(in the rows, 128 means zero)
[149 162 151 147 140 106 130 125 143 126 132 117 117 126 116  83 139 154
 136 123  86 131 119 138 126 108 159 139 144 122 125 100 142 184 117 105
 166  83 116 119  99 153 158 132 139 102  93 149]
J720
[125 100 138 114 124 145 112 160 136 135 136 138 181 154 180 127 117 141
 147 134 129 114 127 149 156  94 161 118  99 123 129 149 125 110 141 124
 129 133 155 102 159  89 143 136  97 159 127 141]
J630
[149 131 140 143 133 163 102 164 200 153 139 138 154 115 143 147 113 148
  99 145 147 154 141 171  95 169 202 163  98  84  96 152  82 143  74  88
  73  89 221 137  78 139 123 124  75  52 131 193]
J128
[149 118 143 138 136 139 126 113 140 142 104 129 146 134 131 132 127 145
 122 144 144 120 118 115 126 127 135 133 120 132 137 145 140 133 128 148
 126 123 114 124 136 160 119 125 109 125 136 124]
J453
[ 85  99 127 143 126 140 112 144 152 116 129 133 155 129 150 127 110 125
 158 131 161 140 146 145 131 128 127 134 122 165 115 122 159 104 136 131
 142 124 144 110 129 136 131 146 118 140 120 147]
J630
[139 103 105 147 138 106  90 137 129 137 122 123 156 126 143 113 130  97
 149 114 154 114 145 135 131  99 121 129 162 134 160 187  95 150 140 123
 125 139 153 159 140  97 126 137 118 124 143 148]
J11
[100 100 118 126 138  99  85 139 100 132 120 130 147 118 144 167 140 137
 132 117 149  95 172 161 142 133 137 135 155 116 126 127 104 145 146 125
 107 140 169 175 141 104  99 121 111 171 161 116]
J476
[158 108 108 141 101 142 111 123 145 137 121 120  98 133 129 126 168 131
 122 143 154 139  98 102 102 132 121 110 160 103 157 132 138 112 147 128
 135 151 101 120  88 106 129 137 143  57 127 100]
J453
[150 169  72  73 171 109 153 144 108 120 102 104  83 132 129 132 143 117
 143 154 133  89 149 139  97 103 140 131 106 121  93 120 161 168 148 100
 151 102 123 156  89 129 170 114 101 116 123 156]
J476
[128 115 138 119 130  95 130 141 126 122 133 120 135 116 162 111 102 157
 135  96 111 129 128 150 135 130 165 102 137 115  87 106 132 151 110 120
 124  63 129 129 106 133 136 104 135 168 132 133]
J182
[ 79  60 113 137 116 209 100 154 110 170 132  88  75 114 152 161 100 177
 117 124 173 106 154 124  82 158 136 121  38 187 123 184 115  29 126  83
 156 160 124 121  84 168  96 182 143  98 127 134]
J630
[140 146 126  99 123  89 112 130 120 133 104  95 128 139 122 148 157 117
 137 151 178 153 144 135 122 125 133 142 153 129 136 140 123 130 136 147
 114 150 116 169 113 130 100 161 117 113 147 113]
J182
[135 171 133 119 159 116 148 136 133 153 125 104  72 131 113 115 135 101
 119 149 120 143 136 141 170 137 122 153 153 113 101 121 150 151 125 129
 146 118 102 118 140 137 115 149 125 107 120 142]
J182
[ 98 132 117 179  98  96  94 112 126 130 125 125 136 115 118 115 138 149
 137 103 139 123 140 114 156  80 151 132 175 109 131 123 190 184 147 143
 122 134 141 156 128 138  99 123 126 109 104 134]
J430
[114  52 212 119 162  81 107 144 143 176  72 120 101 148 118 109 131  93
 114 122 163 146 146 121 165 138  94 139 123  82 132 176 140 117 158 106
 150  91  82 119  97 172 131 115 108 246 118 206]
J11
[148 120 128 122 131  87 116 130 131 137 149 107 140 132 144 135 152 148
 108 108 122 161 154 125 140 101 176 107 175 146 151  89 121 135 146 102
 120 125 173 177 112 119 122  97 135 121 164 142]
J430
[ 73 162 145 127  53 124 186 173 121 183 160  93 163 138 132 171 122 138
 245  79 219 130 149 150  87 187 159 121 158 114 153 134  76 120 131 145
 139 145 151 130  79  97 140 131 198 125 125 126]
J248
[210 172 126 115 114 129 120 121 141 158 115 115 132 151 110 110 111 133
 120 115 147 135 105 155 136 135 128 114 151 106 111  89 128 150 132 127
 126 122  98 149  85 128 126 149 144  71 129 115]
J182
[102  76 108 119 102 134  88  94 139 108 140 147 164 145 156 139  98 136
 143 132 132 115 149 157 119 126 137 138 122 121 116 120 171 131 127 140
 105 114 140  81 137  98 114 125  97 167 128 104]
J720
[129 108 145 106 142 105 118 162 112 145 147 141 168 136 174 154  88 157
 129 137 116  66 149 168 168 115 156 133 131 144 122 139 130 131 131 140
 128 121 170 102 123 105 156  99  98 169 116  97]
J248
[ 96 138 100 149 119 134  67 131 142 114 102 137 153 122 145  99 142 148
 141 142 118 170 145 106  89  79 132 163 156 200 155 107 176 171 110 180
 138 124 109 107 106  64 139 141 133  67 109 148]
J430
[105 161 110  93 135 144 118 129 109 159 109 124  97 131 167 139  87 120
 117 109 154  77 132 102 101 109 163 120 164 113 111 127 116 184  90 104
 181 162 133 140 134 141 139 106 154 166 135 173]
J630
[123 203 143 138 146  84 161 134 147 153 113 138  87 149 114 126 114 166
 167 127 111 137 146 157 104 125  84 123 152 151 114 176 157 171 144 106
 128 136 136 162 124 147 135 134 140 114 136 156]
J476
[103 116 123  98 111 126 166 155 132 144 125  99 135 129 118 140 155 177
 150 108 164 153 135 107 153 106 166 111 150 117 155 128 130 145 151 150
 134  82 156 163  94 100 108  97 140 135 154 130]
J248
[105 156 107 121 162 113  70 106 136 149 132 127 110 121 122  74 144  56
 120 144 156 132 167 125 106 141  99 189 142 156 139 191 137 187  62 111
 133  73 136  88 127  90 110 167 137 140 106 134]
J11
[121 137 132 138 118  80 115 160 118 148 135 105 181 110 110 117 117 116
 141 143 135 144 148 159 209  98 131 116 138 139 128 103 139 135 160 111
 131 140 149 188  82 141 117 115  97  94 105 173]
J182
[ 83 140 118 131 144 113 121 119 131 122 135  95 134 135  96 150 174 165
 111 109 125 124 153 102 153  80 112 131 156 145 160 149 112 128 133 133
 117 120 172 154 111 132  74 129 165 124 132 146]
J11
[143 162 116  93 135 111 116  96 129 103 145 115  84 145 115 134 120 127
 108 140 123 131 109 113 115 138 160 128 119 144 157 163 128 161 112 130
 140 137  99  95 157 109 123 107 111 167 157 101]
J128
[ 80  87 120 114 126 150 119 142 138 114 160 145 136 136 197 166 117 114
 145 130 149  97 137 144 118 146 137 115 135 124 122 119 129 119 129 140
 151 155 142  69  99 128 126 145 109 150 131 118]
J630
[ 82 179  98 167 144 161 191  94 153 240  92 136 120 165 133 119 128 128
 134 126 124 133  99 104 160 120  60 126  85  95 105 106 157 122 204 164
 127 163  99 126 170 145 137 187 138 191 159 197]
J476
[126 127 126 119 134 124 124 118 143 135 120 101 128 125 148 130  86 146
 155 149 158 122 155 148  83 150 115 147 119 154 126 160 150 141 111 147
 135 116 157  77 105 135 145 116 123 104 145 146]
J720
[144 146  97 135 117 121 121 139 133 175 109 112 130 134 127 140 124 144
 147  95 169 132 152 133 120 122 118 120 143 121 124 124 125 152 147 162
 124 111  93 126 102 128 135 123 136 121 133 141]
J182
[ 92 132 119 163 132 114 160 139 168 157 137 139 154 125 162 116 123 118
 136 147 114 127 113 114 154 138 106 116 137 108  92 128 150 120 125 129
 110 111 177 115  78 116 139 150 132 136 114 152]
J11
[146 147 108  89 153 138 126 111  85  82 107 139  92 148 113 139 103  99
 120 104 156 137  94 112 134 116 101 112 121 100 126 120 114 127 143 136
 129 153  79 135 164 116 120 136 143 113 142 131]
J476
[171 182 148 128 149 113 140 138 129 116 123 127 104 130 133 115 153 129
 105 139 121 132 118 137 111  85 104 152 152 114  92 133 133 117 121 149
 139 140 108 149 119 151 133 174 121  79 142 106]
J182
[223  62 141 110 184 157  47 100 106 168 133 116 150  94 163  73 118  70
  91 118 117  58 129 171 171 109 183 134  99 137 121 117 103 114 112  90
 121  94 104 136 110  93  99  90 150 233 109  93]
J476
[139 165  96 145 137 148  94 123 146 131 150 126  78 138 123 154 101 124
 102  84 154 126 112 141 109 150 137 131 122 139 156 164  98 146 111 127
 132 134 103 103 195 113 117 114 143 153 146 133]
J128
[127 143 105 103 155  88 146 120 126 152 156 109 142 127 138 153 134 150
 148 168 138 125 130 142 146 101 143 141 148 138 108 142 127 108 140 146
 109 149 149 169 127 133 123 147 120 121 130 111]
J182
[127 144 145 108 152 138 147 141 147 165 102 121  91 139 130 121 128 180
 127 141  70 109 153 158 118 119 158 150 111 133  54 153 141 152 104  82
 127  92 142 174  81 112 104 146 112 137 149 145]
J476
[146 124  98 147 131 143 103 114 164 122 109 155 110 134 117 149 131 133
 131 131 146 112 102 140 137 149  86 145 131 129 140 164 117 143 130 144
 148 115 103 136  72 106 127 168 109 126 135 115]
J720
[110 101 145 144 111 129 123 113  99 154 170 118 133 146 133 149 143 124
 151 155 175 112 140 170 149 105  83 169 129 184 161 155 159 110 151 121
 130 169 167 159 129 152 112 120 147 126 103 144]
J630
[109 124 100 142 107 150 149 141 132 134 118 135 108 106  98 142  99 134
 139  98 103 121 169 109 130 148 167  93 136 107 101  93 135 151 138 119
 136 151  91 139 104 138 110 132 102  90 128 134]
J430
[ 92 121 116 148 131 143 153 153 178  88 132 136 161 134 150 131 127  95
 150 123 118 105 143 122 112 112 153 139 159 100 113 134 137 116 109 161
 117 113 150  84 180 106 120 120 121 170 123 154]
J11
[140 121 139 146 132 129 128 107 144 134 107 129 136 143 131 141 134 130
 125 137 138 102 116 113 117 133 130 134 125 116 125 139 130 145 130 147
 137 129 104 115 117 167 126 134 104 121 140 128]
J453
[142 145 105 133 131 141 119 123 161 145 130 130 106 130  88 137 147 172
 135 128 120 131 129 129 114 131 115 127 160 121 143 102 121 127 135 151
 133 113  82 131 118 105 126 120 171 107 110 123]
J182
[149 142 111 209 118  71  96 149 147 155 149 133  77 165 115 152 169 153
  70 130 152  70  80 184 105 126  88 198 186  65 127 154 123 149 133 137
 109 128 167 188 252 127 196 119 151 165  89 170]
J11
[148 114 146 149 133 125 147 113 151 145 105 133 114 151 124 125 120 150
 113 123 122 120 119 108 128 127 139 131 123 135 140 155 114 130 141 142
 124 110 123 125 129 160 132 132 122 144 147 127]
J248
[151 174 124 108 126 150 170 123 165 125 122 155  93 146 124  95 152 111
 101 136 106 135 114 134  95 126 137 120 136 114 153 162 108 145 131  92
 132 158 141 147 149 176 141 179  99 150 142 158]
J630
[139 153 111 136 151 135 134 120 117 154 122 114  90 140 125 122 119 139
 124 107 127 125 103 133 129 131 132 137 138 143 130 117 111 136 143 136
 134 139 101 132 148 128 148 129 168 143 128 155]
J476
[155 153 101 161 113 143 142 137 105 135 133 124 138 129 155 123 127 107
 141 126 148 116 115  96 109 137 103 105 110 141 145 137 120 123 122 149
 135 131 121 120 153  81 145 133 153 116 143  96]
J11
[133 157 141 118 134 113 176 121  98 181 128 106  97 102 141 114 135 108
 102 125  92  89 138 108 117 148 135 127 103 121  79 127  96 144  94 136
 131 129 103 125  77 121 139 104 140 213 155 124]
J476
[145 122 138 145 140 136 121 106 144 139 110 129 133 138 130 131 136 142
 118 140 137 113 113 116 120 124 130 141 129 131 132 144 133 139 132 145
 140 128 110 127 128 163 125 137 106 116 146 126]
J453
[110 105 156 134 120 118 118 128 144 157 122 117 169 142 160 126 103 141
 123 153 116 123 118 161 163 141 128 144  92 118 129 122 143 127 130 136
 115 110 164  86 115 119 145 114 109 174 116 178]
J720
[145 189 131  98 150 115 142 109 113  91  78 103  98  99  80  92 142 135
 142 123 127 154 147 124 125 105 101 114  88 130  85 136 156 123 154 142
 116 129 107 149 101 128 143 103 131 151 149 132]
J476
[ 82 124 135 145 153  67 110 157 149 159 104 109  98  95 128 135 146 141
  98 118 133 100 161 153  89 111  95 115 180  69  94  80 169 144 161 129
 147 161 130 174 147 172 129 149 135 127 128 165]
J430
[ 98 155 111 116 112 150 148 139 125 149 121 110  98 126 126 114 156 146
 129 153 123 117 151  95 112 133 189 131 136 108 139 126 154 108 139 121
 131 145 143  99 164 112 117 180 131 122 121  66]
J248
[162 152 166 183 138 122  84 132 158 148 136 126 147 117 144 125 127 104
 148 100 139 102 135 148 119 124 106 137 148  90 103 120 109 135 118 171
 147 152 105  98 131  83 137 120 162  96 137 124]
J430
[195  77 103 122 116 138 111 124 141 156 112 124 156 168 126 114  95 123
 123 101 134  79 114 151 126 114 131 110 147 135 113  84 105 121 148 116
 138 129 100 133 132 106 168 128 144 144 139 136]
J630
[ 98  85 125 112 152 145 142 139 129 105 130 153 139 108 135 127 119 108
 147 130 150 140 130 139 155 156 121 144 148 132 134 155 130 130 113 138
 132  88 133 115 151 114 114 131 103 149 145 124]
J453
[117 124 143  97 110 144 140 136 111 157 179 120 174 126 127 129 122 136
 142 113 158 115 121 161 142 130 143 144 130 139 137 146 110 133 108 141
 150 122 124 136 114 118 114 124 112 143 144 115]
J453
[101 128 150 116 145 140 120 140 130 123 128 130 170 127 155 131 118 135
 146 150 157 137 150 133 140 152 105 122  91 146 149 142 164  76 131 134
 119 103 158  50 152 120 125 130 124 138 129 106]
J453
[132 101 138 147 117 135 138 125 140 132 114 133 139 138 138 124 126 118
 124 128 135 113 121 131 118 107 129 135 128 148 121 129 131 134 135 147
 136 152 107 141 123 171 134 139 110 154 125 153]
J630
[143 127 128 141 141 130 145 119 135 138 101 133 116 147 129 125 117 129
 125 133 114 124 123 136 118 120 121 136 128 155 122 130 142 124 150 142
 114 146 102 140 136 151 126 142 122 151 136 142]
J476
[166 113 120 124 146 103  84 112 121 132 131 141 100 139 132 145  90 147
 119 111 143 138 113 105 118 136 145 112 154 109 126 144 114 156 114 150
 123 142  79 113 163  94 133 126 137  83 131  98]
J430
[ 82 160  83 156 119  88 101 180 127 107 129  92  67 109 139 166 121 175
  83 169 141 117  88 120 126 167 105 123 165 102  87  99 146 132 102 147
 159 145 149 149 133  93 124 169 138  13 138 108]
J182
[ 79 130 128 106 138 146 164 153 133 122 154  95 107 138 137 147 114 140
 134 120 101 121 155 150 133 106 186 140 165 131 122 103 158 136 129 108
 143 139 160 107 178 123  92 112 126 133 151 148]
J128
[ 84  88 100  91 125 141 139 130 140 124 146 139 126 112 156 138 100 133
 135 106 124 117 151 132 123 114 139 117 147 128 116 150 148 113 126 148
 123 134 137 105 104  89 116 106 116 186 154 138]
J430
[193 151 106 159 127 122 153 153 120 136 112 110 120 119 139 163 111 122
 146 113 182 113 129 122 146 136 132 112 156 129 122 130 130 121 145 141
 129 142 155 171 110 121 140 111 140  75 158 120]
J430
[140 134 148 125 104 124 163 125 133 127 127 137 112 120  96 121 111 147
  91 147 102 130 148  97  99 123 136 133 132 163 129 126 160 127  95 110
 130 124 128 154  55 169 119 101 117 105 123 151]
J430
[154 123  91 153 123 102 123 124 129 152 138 141 122 148 128 152  99 110
 142  99 161  80 111 120 109 131 124 116 155 106  88 138 106 134 131 135
 141 146  74 159 131 109 120 152 129 131 153  89]
J476
[108  74 138 129 145  82 128 146 124 127 159 119 154 141 171 140 117 125
  99 133 108 134 112 132 129  96 111 135 140 161 127 124 123  87 123 143
  95 127 148  69  95 112 139 133 134 119 124 130]
J128
[101 158 138  69 130 142 154  80 122 136  97 107  96 139 136 111 136 159
 128 153 149 165 104 100  58 141 138 143 101 140 106 129 172 149 105 143
 137 118 100 112  88 174 135 156 132 131 142 134]
J453
[140 149 106 170 151 106 128 102 133 139 102  89 113 122 129 123 153  82
 141 146 144  71  93  92 156 129  99 127 125 110 143 157 116 153 130 148
 137 127 130 125 108 120 125 125 178 146 104 146]
J11
[ 90  90  93 137 157  87 107 114 139 201 163  87  95 141 129 159  73 118
 140 134 145 101 177 147 116 141  64  97  84 132  80 186  99  94 161 129
 133 207 108 100 229 109 137 126 116 123 177 152]
J630
[125 139 135 108 123  81 100 139 116 138  71  98 103 144 111 109 149 135
 127 114 125 139 168 100 123  92 123 114 163 118 144 176 128 172 145 130
 138 147 109 145 146  87 130 113 117 162 162 143]
J11
[112 113 124 115 128 115 144 117 116 124 155  92 114 116 126  75 112 100
 140 130 142 160 161 104 133  92 158 136 136 129 116 162 149 104 119  96
 131  97 151 112 134 147 102 113 123 104 149 159]
J182
[156 130 126 156 135 114 127 123 136 138 117 127 125 139 124 125 110 142
 113 123 130 109 121 127 104 104 131 135 128 139 113 150 126 120 142 144
 118 149 111 150 140 159 131 131 113 134 145 140]
J476
[150 147  87 126 128 109 128 138 125 132 103 123 110 148 116 137 113 139
 117 115 138 118 104 119 109 136 143 115 150 105  89  76 125 134 149 137
 132 145  89 147 128 115 163 148 130 109 137 124]
J476
[149 153 111 139 129 103 109 113 119 131 137 127 117 107 117 116 100 131
 144 118 142 130 124 123 130 154  99 111 141 121  98 127 107 131 107 138
 131 115 104 130 121  91 138 123 162 100 142  94]
J182
[176 123 112 148 152 126 144 131 147 144 140 157 118 145 131 149 142 103
 119 116 147 142 111 131 155 124  93 131 147 127 118 114 141 146 127 131
 119  72 107 142 118  88 108 129 130 125 153  91]
J128
[150 116 137 141 131 123 136 113 146 147 102 138 128 147 113 127 112 145
 117 131 127 107 133 111 111 125 141 131 120 142 133 135 126 141 132 137
 125 108 110 137 124 164 129 132 119 134 129 118]
J248
[ 97 121 132 151  95  87 156 124 148 208 147 124 141 165 122 127 137 121
  87 159  82 113 141  81 127 133 158 127 139 113  69  32 136 152 117 118
 159 154  84 126 108 150 155 146 101 151 126 147]
J630
[129 118 128 144  60 146 157 149 152 136 135 133 117 155  80 156 141 221
 177 167  90  65 171 112  74 181 186 115 126 124 170 140 111 145 136  73
 165 103 158 146  59 107 137 116 114  53 139  86]
J248
[ 86 116 144 102 122 117 115 145 100  96 125 125 125 133 151 139 117 140
 152 117 103  98 157 147 116 106 143 124 131 103 116 109 172 154 129 141
 141 132 113  87 155  90 126 114 125 141 113 127]
J430
[147 107 140 148 109 122 135 121 132 135 121 135 148 150 125 124 121 115
 121 128 145 113 123 127 114 120 121 132 127 151 132 122 125 138 127 133
 133 137 112 146 133 171 131 140 119 141 127 141]
J630
